Here is a tiny trained network, its code and every weight. The questions are about switching its units off for an input and a class, where a switched-off unit gives its printed mean instead of its output.

import numpy as np


def w(rows, s, z=0):
    codes = np.array(rows[::2]) - 128.0
    scale = np.full(codes.shape[1], s)
    scale[-1] = z or s
    return codes * scale


def f(y):
    return y / 2 * (1 + np.tanh(0.7978845608 * (y + 0.044715 * y**3)))


def log_softmax(a):
    a = a - a.max(-1, keepdims=True)
    return a - np.log(np.exp(a).sum(-1, keepdims=True))


def net(x, mask):
    res = np.array(x, float).reshape(1, 8) / 4 @ E
    y = f(res @ A[0][:, :-1].T + A[0][:, -1])
    res = res + np.where(mask, y, B[0][:, -1]) @ B[0][:, :-1]
    return log_softmax(res[-1] @ U[:, :-1].T + U[:, -1])


A, B = {}, {}
E = w([
[76,70,148,165,110,200,254,122,148,184,80,186],'x0',
[204,143,88,139,126,32,111,101,151,141,151,182],'x1',
[118,152,189,189,175,180,172,82,153,122,208,219],'x2',
[121,140,141,207,107,149,51,123,170,54,119,17],'x3',
[93,185,168,205,105,203,69,174,170,107,117,78],'x4',
[112,159,108,246,149,153,205,157,99,182,224,113],'x5',
[203,32,150,62,168,130,184,191,204,173,244,95],'x6',
[124,116,155,70,95,132,178,64,99,121,44,105],'x7',
],0.0081)
A[0] = w([
[68,140,128,193,125,197,208,116,97,143,114,163,173],'neuron 1',
[149,146,120,128,117,70,58,131,156,135,133,181,181],'neuron 2',
[155,110,94,104,147,45,182,133,101,154,249,200,173],'neuron 3',
[93,124,122,158,156,147,172,114,107,135,114,157,12],'neuron 4',
[130,151,139,152,122,121,80,101,124,104,176,141,111],'neuron 5',
[117,130,71,145,115,53,122,142,69,138,28,120,149],'neuron 6',
[114,120,140,69,133,126,181,87,110,139,76,203,163],'neuron 7',
[161,75,135,57,114,133,215,147,158,156,120,83,241],'neuron 8',
[138,128,128,150,142,116,99,139,145,135,147,106,2],'neuron 9',
[93,121,138,136,142,159,124,100,142,118,158,111,159],'neuron 10',
[129,124,117,110,111,155,103,192,151,144,60,147,128],'neuron 11',
],0.018,0.0048)
B[0] = w([
[116,113,133,109,159,158,125,145,128,137,232,107,225],'neuron 1',
[153,124,120,151,186,117,139,139,134,128,117,163,202],'neuron 2',
[134,113,140,136,217,152,129,160,140,133,219,139,252],'neuron 3',
[127,144,137,132,70,190,133,134,120,119,134,137,166],'neuron 4',
[170,104,125,104,146,109,146,147,138,141,97,151,184],'neuron 5',
[95,141,135,137,150,8,127,97,137,149,111,95,237],'neuron 6',
[156,129,115,132,90,114,115,121,133,107,39,127,229],'neuron 7',
[165,133,126,154,214,120,118,149,143,123,154,198,225],'neuron 8',
[112,129,143,124,122,153,142,90,123,115,100,184,157],'neuron 9',
[153,129,102,128,111,141,134,146,119,137,128,164,159],'neuron 10',
[129,130,121,138,147,106,154,123,114,149,170,134,175],'neuron 11',
],0.017,0.023)
U = w([
[136,117,157,92,79,205,138,163,95,87,138,155,4],'0',
[61,165,136,123,105,103,120,100,84,140,105,80,30],'1',
[132,117,144,136,176,144,133,174,119,129,188,157,229],'2',
[167,150,120,122,120,83,102,105,125,90,1,173,108],'3',
],0.011,0.0038)

Each question gives the input, the list of numbers given to net, and the class t.
The units are the neurons (one row each of A and B). Each row of codes is followed by its name. A weight is (code - 128) times the scale printed after its matrix; where a second scale follows, it is the last column's (A, B and U).
mask holds one flag per neuron, in row order. A switched-off neuron (its flag False) gives its mean, the last column of its row in B, instead of its output. The means were averaged over made-up inputs and are rounded, as every weight is.
A unit's drop is (log p(t) with every unit on - log p(t) with that unit switched off) / (log p(t) with every unit on - log p(t) with every unit switched off).
The circuit of an input: a set's keep is (log p(t) with only the set's units on - log p(t) with every unit switched off) / (log p(t) with every unit on - log p(t) with every unit switched off). Starting from all 11 units, units are removed one at a time, each time the one whose removal leaves the highest keep (on an exact tie, the one counted first), for as long as the keep stays at least 0.8.
circuit, biggest first: the units of the circuit, biggest drop first
unit that matters most: the unit with the biggest drop
top k neurons: the k neurons with the biggest drops, biggest first
drop when u is switched off: that unit's drop, to one decimal
input [1,-5,5,-2,-3,-3,-1,5], class 3: unit that matters most -> neuron 7
input [7,-3,3,-4,7,4,-2,3], class 0: circuit, biggest first -> neuron 4; neuron 3
input [0,-5,-4,1,-1,3,-7,-5], class 1: top 3 neurons -> neuron 3; neuron 8; neuron 6
input [-1,0,-7,5,1,-5,2,-8], class 3: top 2 neurons -> neuron 3; neuron 1
input [0,-4,-4,-1,8,1,-7,1], class 1: top 3 neurons -> neuron 3; neuron 8; neuron 6
input [0,-1,-6,0,5,7,-6,-2], class 1: top 2 neurons -> neuron 3; neuron 8
input [-3,-8,1,5,2,-7,-1,3], class 1: top 2 neurons -> neuron 3; neuron 8
input [-5,-4,-7,5,3,5,3,2], class 1: top 4 neurons -> neuron 3; neuron 7; neuron 8; neuron 1
input [-7,-8,7,-7,3,-4,-8,2], class 3: top 2 neurons -> neuron 3; neuron 7
input [6,-5,6,0,6,2,-4,8], class 0: top 2 neurons -> neuron 4; neuron 3
input [4,-5,6,-3,1,-2,-5,-5], class 0: top 2 neurons -> neuron 3; neuron 4
input [-8,-7,-2,5,-3,2,1,6], class 1: top 2 neurons -> neuron 3; neuron 7
input [-7,5,1,-2,-2,4,-7,4], class 3: drop when neuron 1 is switched off -> 0.2
input [-3,-3,7,-6,5,0,-8,4], class 0: drop when neuron 1 is switched off -> 0.2
input [-2,3,-2,-6,5,-8,2,2], class 3: drop when neuron 3 is switched off -> 0.1
